Below is a small trained network, with its code and all its weights. Each question gives an input and a class and asks what happens when units are switched off, that is, made to give their printed mean instead of their output.

import numpy as np


def w(rows, s, z=0):
    codes = np.array(rows[::2]) - 128.0
    scale = np.full(codes.shape[1], s)
    scale[-1] = z or s
    return codes * scale


def f(y):
    return np.maximum(y, 0)


def log_softmax(a):
    a = a - a.max(-1, keepdims=True)
    return a - np.log(np.exp(a).sum(-1, keepdims=True))


def net(x, mask):
    res = np.array(x, float).reshape(1, 7) / 4 @ E
    y = f(res @ A[0][:, :-1].T + A[0][:, -1])
    res = res + np.where(mask, y, B[0][:, -1]) @ B[0][:, :-1]
    return log_softmax(res[-1] @ U[:, :-1].T + U[:, -1])


A, B = {}, {}
E = w([
[131,123,121,137,123,128,134,123,136],'x0',
[59,209,60,176,90,208,211,223,72],'x1',
[130,134,132,121,134,128,124,125,121],'x2',
[236,215,170,181,219,221,76,162,233],'x3',
[115,110,149,186,153,125,123,128,108],'x4',
[80,153,9,228,16,165,2,26,171],'x5',
[158,139,102,3,51,149,135,148,176],'x6',
],0.0043)
A[0] = w([
[174,65,166,108,145,78,87,67,145,69],'N1',
[55,67,106,94,77,64,158,117,63,50],'N2',
[56,65,106,97,84,70,154,108,70,53],'N3',
[124,161,88,91,68,149,103,115,167,253],'N4',
[193,206,148,147,186,212,97,180,202,42],'N5',
[85,177,93,158,115,180,174,187,85,55],'N6',
[168,102,237,79,230,89,240,230,72,37],'N7',
[139,140,168,75,140,116,176,171,146,243],'N8',
[159,110,224,51,202,87,235,225,97,106],'N9',
[85,199,85,112,84,196,192,203,97,86],'N10',
[172,67,166,108,144,79,87,66,147,69],'N11',
[172,71,163,105,141,77,82,71,146,67],'N12',
[165,80,154,102,129,93,84,79,152,67],'N13',
[50,77,91,61,69,60,184,140,69,122],'N14',
[85,177,99,147,98,182,185,193,92,60],'N15',
[206,205,155,139,194,211,91,181,207,63],'N16',
[179,67,167,109,149,73,89,60,143,73],'N17',
[162,78,169,104,136,78,87,76,147,72],'N18',
[88,150,129,211,167,153,160,164,55,173],'N19',
[101,92,159,253,222,96,120,116,50,195],'N20',
[89,180,103,161,109,180,173,185,80,56],'N21',
[53,62,104,85,81,62,163,108,63,56],'N22',
],0.0046,0.0047)
B[0] = w([
[48,193,33,92,214,38,142,213,200,167],'N1',
[224,238,222,225,194,103,229,28,111,165],'N2',
[223,235,222,227,186,114,226,29,111,162],'N3',
[164,33,64,69,117,209,32,122,17,253],'N4',
[241,228,233,210,209,70,242,30,71,174],'N5',
[51,215,30,119,228,14,161,213,225,157],'N6',
[18,225,28,244,15,210,13,19,176,209],'N7',
[148,47,70,76,106,186,43,119,34,247],'N8',
[69,144,39,186,43,201,19,56,100,229],'N9',
[92,145,40,56,236,24,135,230,173,178],'N10',
[48,197,37,91,217,39,140,218,207,167],'N11',
[46,202,33,101,218,35,145,219,211,165],'N12',
[53,215,47,129,215,39,156,189,202,156],'N13',
[220,173,186,150,193,129,174,73,59,199],'N14',
[62,187,34,91,231,21,143,223,201,160],'N15',
[236,208,225,191,194,92,228,39,45,189],'N16',
[56,184,39,95,213,45,130,218,192,172],'N17',
[60,185,36,114,212,42,154,205,194,162],'N18',
[138,77,67,42,193,83,104,179,124,207],'N19',
[213,10,85,11,116,203,48,149,1,239],'N20',
[41,218,31,109,229,13,166,214,229,157],'N21',
[224,233,216,220,193,110,214,33,100,169],'N22',
],0.0048)
U = w([
[13,219,66,93,236,1,186,250,252,29],'0',
[247,245,250,242,187,103,252,20,102,21],'1',
[141,73,121,57,122,161,87,140,94,248],'2',
[158,43,110,52,117,176,95,157,78,205],'3',
[173,39,109,34,122,169,90,158,71,176],'4',
[15,175,61,237,9,222,11,26,163,8],'5',
[150,51,146,69,116,168,133,173,117,240],'6',
[71,3,252,136,17,151,239,247,236,2],'7',
],0.0055,0.0051)

Each question gives the input, the list of numbers given to net, and the class t.
The units are the neurons (one row each of A and B). Each row of codes is followed by its name. A weight is (code - 128) times the scale printed after its matrix; where a second scale follows, it is the last column's (A, B and U).
mask holds one flag per neuron, in row order. A switched-off neuron (its flag False) gives its mean, the last column of its row in B, instead of its output. The means were averaged over made-up inputs and are rounded, as every weight is.
A unit's drop is (log p(t) with every unit on - log p(t) with that unit switched off) / (log p(t) with every unit on - log p(t) with every unit switched off).
The circuit of an input: a set's keep is (log p(t) with only the set's units on - log p(t) with every unit switched off) / (log p(t) with every unit on - log p(t) with every unit switched off). Starting from the 12 units with the biggest drops (on a tie, the unit counted first), units are removed one at a time, each time the one whose removal leaves the highest keep (on an exact tie, the one counted first), for as long as the keep stays at least 0.8.
circuit, biggest first: the units of the circuit, biggest drop first
unit that matters most: the unit with the biggest drop
k most important neurons: the k neurons with the biggest drops, biggest first
drop of u: that unit's drop, to one decimal
input [2,3,1,-5,4,5,-7], class 4: circuit, biggest first	[N20, N7]
input [-5,6,2,-2,-2,-7,-5], class 5: circuit, biggest first	[N7]
input [-7,4,0,7,0,6,-5], class 1: circuit, biggest first	[N5, N16]
input [8,-6,2,-7,5,-8,3], class 5: circuit, biggest first	[N7, N9]
input [6,-3,-2,-6,6,-5,-3], class 1: circuit, biggest first	[N22, N2]
input [-3,0,0,5,-5,8,-8], class 4: 3 most important neurons	[N7, N20, N9]
input [-1,7,1,8,5,4,-7], class 1: 2 most important neurons	[N5, N16]
input [4,6,-6,7,7,-8,6], class 5: 3 most important neurons	[N7, N9, N8]
input [4,7,-5,-4,6,-7,5], class 0: 2 most important neurons	[N10, N15]
input [-6,-6,-1,7,-4,4,-2], class 1: 2 most important neurons	[N16, N5]
input [4,2,5,4,3,-8,-4], class 5: drop of N9	0.3
input [-3,-1,-4,6,1,1,4], class 1: drop of N16	0.5
input [-5,-5,-2,-5,-6,-7,-6], class 5: drop of N9	0.4
input [3,7,-7,5,2,2,5], class 0: unit that matters most	N10
